Below are the code and all the weights of a small trained network. Each question names an input and a target symbol and asks about switching units off, where a switched-off unit gives its printed mean instead of its output.

import numpy as np


def w(rows, s, z=0):
    codes = np.array(rows[::2]) - 128.0
    scale = np.full(codes.shape[1], s)
    scale[-1] = z or s
    return codes * scale


def f(y):
    return y / 2 * (1 + np.tanh(0.7978845608 * (y + 0.044715 * y**3)))


def softmax(a):
    e = np.exp(a - a.max(-1, keepdims=True))
    return e / e.sum(-1, keepdims=True)


def log_softmax(a):
    a = a - a.max(-1, keepdims=True)
    return a - np.log(np.exp(a).sum(-1, keepdims=True))


def net(x, mask):
    ids = ['βδζηθλμξπτφψω'.index(c) for c in x.split()]
    T = len(ids)
    res = E[ids] + P[:T]
    u = 0
    for l in range(2):
        q, k, v = (res @ M[l].T for M in (Q, K, V))
        z = softmax(np.where(np.tri(T) > 0, q @ k.T / 2**0.5, -1e9)) @ v
        res = res + np.where(mask[u], z, O[l][:, -1]) @ O[l][:, :-1]
        u += 1
        y = f(res @ A[l][:, :-1].T + A[l][:, -1])
        res = res + np.where(mask[u : u + 8], y, B[l][:, -1]) @ B[l][:, :-1]
        u += 8
    return log_softmax(res[-1] @ U[:, :-1].T + U[:, -1])


Q, K, V, O, A, B = {}, {}, {}, {}, {}, {}
E = w([
[56,135,148,82,119,134,51,175,157,99],'β',
[187,46,122,119,69,103,70,142,146,114],'δ',
[180,77,101,65,170,121,134,134,28,167],'ζ',
[96,178,85,102,99,139,108,159,136,102],'η',
[119,68,164,91,173,154,120,160,119,186],'θ',
[123,179,126,122,81,143,101,134,169,205],'λ',
[114,129,149,101,150,178,152,133,129,250],'μ',
[104,132,103,116,172,211,146,182,136,118],'ξ',
[127,171,147,134,117,163,147,139,177,246],'π',
[229,158,73,123,88,73,87,149,103,130],'τ',
[66,140,121,82,145,221,133,125,99,188],'φ',
[88,141,109,102,120,144,81,180,146,73],'ψ',
[91,165,76,100,120,176,117,148,120,90],'ω',
],0.012)
P = w([
[169,118,112,69,126,147,173,110,202,85],'0',
[81,69,51,228,78,163,123,142,106,119],'1',
[182,140,151,127,165,160,168,18,183,64],'2',
[57,70,68,192,84,104,101,104,114,135],'3',
[156,148,154,60,67,80,196,217,146,87],'4',
[46,83,65,184,110,82,115,95,122,134],'5',
[216,145,85,37,182,164,61,105,190,148],'6',
[46,96,57,177,133,64,125,97,136,139],'7',
[154,173,201,143,173,91,201,1,157,42],'8',
[49,109,47,181,156,49,145,95,147,142],'9',
[137,164,157,51,107,50,194,195,157,83],'10',
[66,130,30,205,192,43,171,98,161,144],'11',
],0.0086)
Q[0] = w([
[82,203,110,165,46,153,130,103,235,175],'0.h1',
[116,3,206,130,193,156,184,153,142,208],'0.h1',
],0.021)
K[0] = w([
[53,254,129,128,76,169,126,109,175,178],'0.h1',
[97,51,219,113,205,163,183,148,100,234],'0.h1',
],0.02)
V[0] = w([
[2,245,167,149,226,43,60,147,102,160],'0.h1',
[104,86,198,85,27,191,41,101,123,55],'0.h1',
],0.0073)
O[0] = w([
[183,2,148,136,124,156,141,121,118,128,3],'0.h1',
[210,159,106,163,180,82,187,114,149,184,112],'0.h1',
],0.0063,0.0031)
A[0] = w([
[165,137,171,33,128,180,174,117,129,111,252],'0.n1',
[223,14,127,175,1,194,128,115,91,128,155],'0.n2',
[149,143,176,156,152,154,134,50,113,84,217],'0.n3',
[141,144,145,135,128,174,97,159,87,87,92],'0.n4',
[171,147,205,77,132,122,137,137,230,120,125],'0.n5',
[126,95,93,191,144,96,146,130,91,208,142],'0.n6',
[114,89,79,178,115,151,88,160,83,91,184],'0.n7',
[209,150,129,83,133,111,143,120,141,88,183],'0.n8',
],0.014,0.0041)
B[0] = w([
[98,227,136,102,147,25,114,156,194,176,255],'0.n1',
[48,119,207,95,253,215,95,187,74,98,176],'0.n2',
[88,188,154,137,126,92,111,91,129,105,154],'0.n3',
[235,153,65,75,39,68,146,39,83,151,111],'0.n4',
[151,127,179,164,26,167,65,157,153,141,254],'0.n5',
[115,142,102,115,27,86,152,90,215,104,215],'0.n6',
[27,150,170,114,125,125,78,135,128,168,224],'0.n7',
[32,186,110,69,122,124,112,150,161,45,225],'0.n8',
],0.011,0.0052)
Q[1] = w([
[161,152,151,135,182,157,43,3,157,110],'1.h1',
[75,116,147,196,119,94,154,76,93,110],'1.h1',
],0.024)
K[1] = w([
[190,138,55,5,115,164,66,254,152,192],'1.h1',
[98,48,10,153,186,158,64,57,175,153],'1.h1',
],0.018)
V[1] = w([
[150,108,178,188,45,175,75,136,133,119],'1.h1',
[149,157,170,183,171,127,144,114,131,253],'1.h1',
],0.021)
O[1] = w([
[70,47,213,57,116,76,230,138,164,63,204],'1.h1',
[153,74,96,2,156,241,23,27,221,79,2],'1.h1',
],0.0074,0.0087)
A[1] = w([
[95,106,193,115,123,145,155,168,38,104,46],'1.n1',
[73,81,173,113,141,128,137,145,142,93,102],'1.n2',
[174,131,132,113,52,40,201,114,176,118,144],'1.n3',
[236,125,123,112,50,38,222,86,203,92,69],'1.n4',
[242,45,136,190,114,98,251,107,36,78,3],'1.n5',
[216,78,66,136,88,57,168,49,231,137,217],'1.n6',
[154,35,114,86,132,165,146,42,125,117,50],'1.n7',
[213,121,98,209,119,65,178,134,106,114,51],'1.n8',
],0.012,0.0045)
B[1] = w([
[121,128,135,153,181,179,137,82,193,131,208],'1.n1',
[146,130,96,98,111,112,100,150,92,176,226],'1.n2',
[208,133,128,205,63,119,117,106,123,98,253],'1.n3',
[61,144,173,85,211,155,140,115,117,207,210],'1.n4',
[125,160,2,33,78,88,174,158,118,142,157],'1.n5',
[126,88,91,101,126,113,161,134,83,26,164],'1.n6',
[157,142,112,205,176,105,171,184,148,173,150],'1.n7',
[92,80,146,76,155,179,123,143,116,95,202],'1.n8',
],0.02,0.025)
U = w([
[1,110,155,137,146,121,115,157,154,152,234],'β',
[107,174,67,180,49,23,120,137,185,153,210],'δ',
[128,144,141,179,109,89,138,148,92,101,206],'ζ',
[125,76,128,132,154,165,139,102,77,93,94],'η',
[123,156,189,71,123,111,129,138,202,76,144],'θ',
[148,154,127,129,140,155,152,103,142,129,78],'λ',
[172,153,145,161,157,127,119,99,150,140,45],'μ',
[179,126,114,130,157,158,100,66,133,121,52],'ξ',
[138,134,192,135,175,161,129,127,152,99,118],'π',
[160,153,179,84,132,124,116,117,102,128,72],'τ',
[163,137,123,154,159,132,129,127,174,102,115],'φ',
[152,146,103,164,160,161,105,115,88,136,1],'ψ',
[145,132,144,130,177,120,131,147,117,129,50],'ω',
],0.0069,0.0059)

Each question gives the input, a string of symbols that net reads in full, and the target symbol t.
The units are the heads (2 rows each of Q, K, V and O) and the neurons (one row each of A and B). Each row of codes is followed by its name. A weight is (code - 128) times the scale printed after its matrix; where a second scale follows, it is the last column's (O, A, B and U).
mask holds one flag per unit, layer by layer, with each layer's heads first. A switched-off unit (its flag False) gives its mean, the last column of its rows in O or B, instead of its output. The means were averaged over made-up inputs and are rounded, as every weight is.
A unit's drop is (log p(t) with every unit on - log p(t) with that unit switched off) / (log p(t) with every unit on - log p(t) with every unit switched off).
unit that matters most: the unit with the biggest drop
k most important neurons: the k neurons with the biggest drops, biggest first
top k neurons in layer l: the k neurons of layer l with the biggest drops, biggest first
input η β δ μ δ λ β, target λ: 3 most important neurons : [1.n3; 1.n8; 1.n1]
input δ φ δ β τ ζ ζ μ δ ζ, target ζ: 4 most important neurons : [0.n5; 0.n2; 0.n6; 1.n5]
input δ θ η π δ δ φ, target λ: unit that matters most : 1.n3
input δ π μ ξ θ δ δ φ η λ ζ, target ζ: top 2 neurons in layer 1 : [1.n8; 1.n4]
input δ ω ψ δ β τ π φ π, target ω: 4 most important neurons : [0.n3; 1.n7; 0.n5; 1.n4]
input θ λ ζ ξ π δ λ δ δ, target τ: 2 most important neurons : [1.n4; 0.n5]
input ζ π φ ω ζ, target ξ: top 2 neurons in layer 0 : [0.n3; 0.n1]
input β λ μ λ δ δ τ δ τ ω π, target η: top 2 neurons in layer 1 : [1.n8; 1.n3]
input δ δ η λ δ β τ, target λ: 4 most important neurons : [1.n3; 1.n8; 1.n4; 1.n5]
input β δ ω λ δ, target β: top 2 neurons in layer 0 : [0.n1; 0.n3]
input δ τ π θ δ β λ λ θ ω ω λ, target ζ: top 4 neurons in layer 0 : [0.n6; 0.n1; 0.n5; 0.n2]
input ζ δ λ θ τ ζ ψ ψ η λ, target δ: 2 most important neurons : [1.n8; 0.n8]
input τ δ δ, target η: top 4 neurons in layer 1 : [1.n8; 1.n3; 1.n5; 1.n1]
input μ ζ λ ψ β ω ζ, target μ: top 2 neurons in layer 0 : [0.n5; 0.n1]
input η λ δ μ η θ ζ θ, target δ: 3 most important neurons : [1.n4; 1.n8; 0.n8]
input δ δ π δ λ, target ω: 3 most important neurons : [1.n7; 0.n5; 1.n4]
input λ ζ ζ λ φ λ δ, target ξ: unit that matters most : 1.h1
input θ θ λ π π ψ δ π τ β η, target η: 3 most important neurons : [1.n8; 0.n8; 1.n3]
input π λ θ τ δ, target θ: 4 most important neurons : [0.n3; 0.n1; 1.n3; 0.n5]
input ψ δ ζ δ, target δ: 4 most important neurons : [1.n4; 1.n8; 0.n8; 0.n6]
input λ δ ζ δ ψ θ ζ, target π: unit that matters most : 1.h1
input λ ψ δ η λ θ τ ψ φ δ, target δ: top 2 neurons in layer 0 : [0.n8; 0.n2]
input λ φ θ δ π δ τ λ θ, target η: 2 most important neurons : [1.n8; 0.n8]
input ξ λ μ ζ λ λ, target ζ: top 3 neurons in layer 1 : [1.n5; 1.n1; 1.n6]
input π ζ λ θ δ λ λ β δ δ, target ζ: 3 most important neurons : [0.n5; 0.n6; 0.n1]
input λ π μ λ θ π, target δ: top 4 neurons in layer 0 : [0.n5; 0.n2; 0.n6; 0.n1]
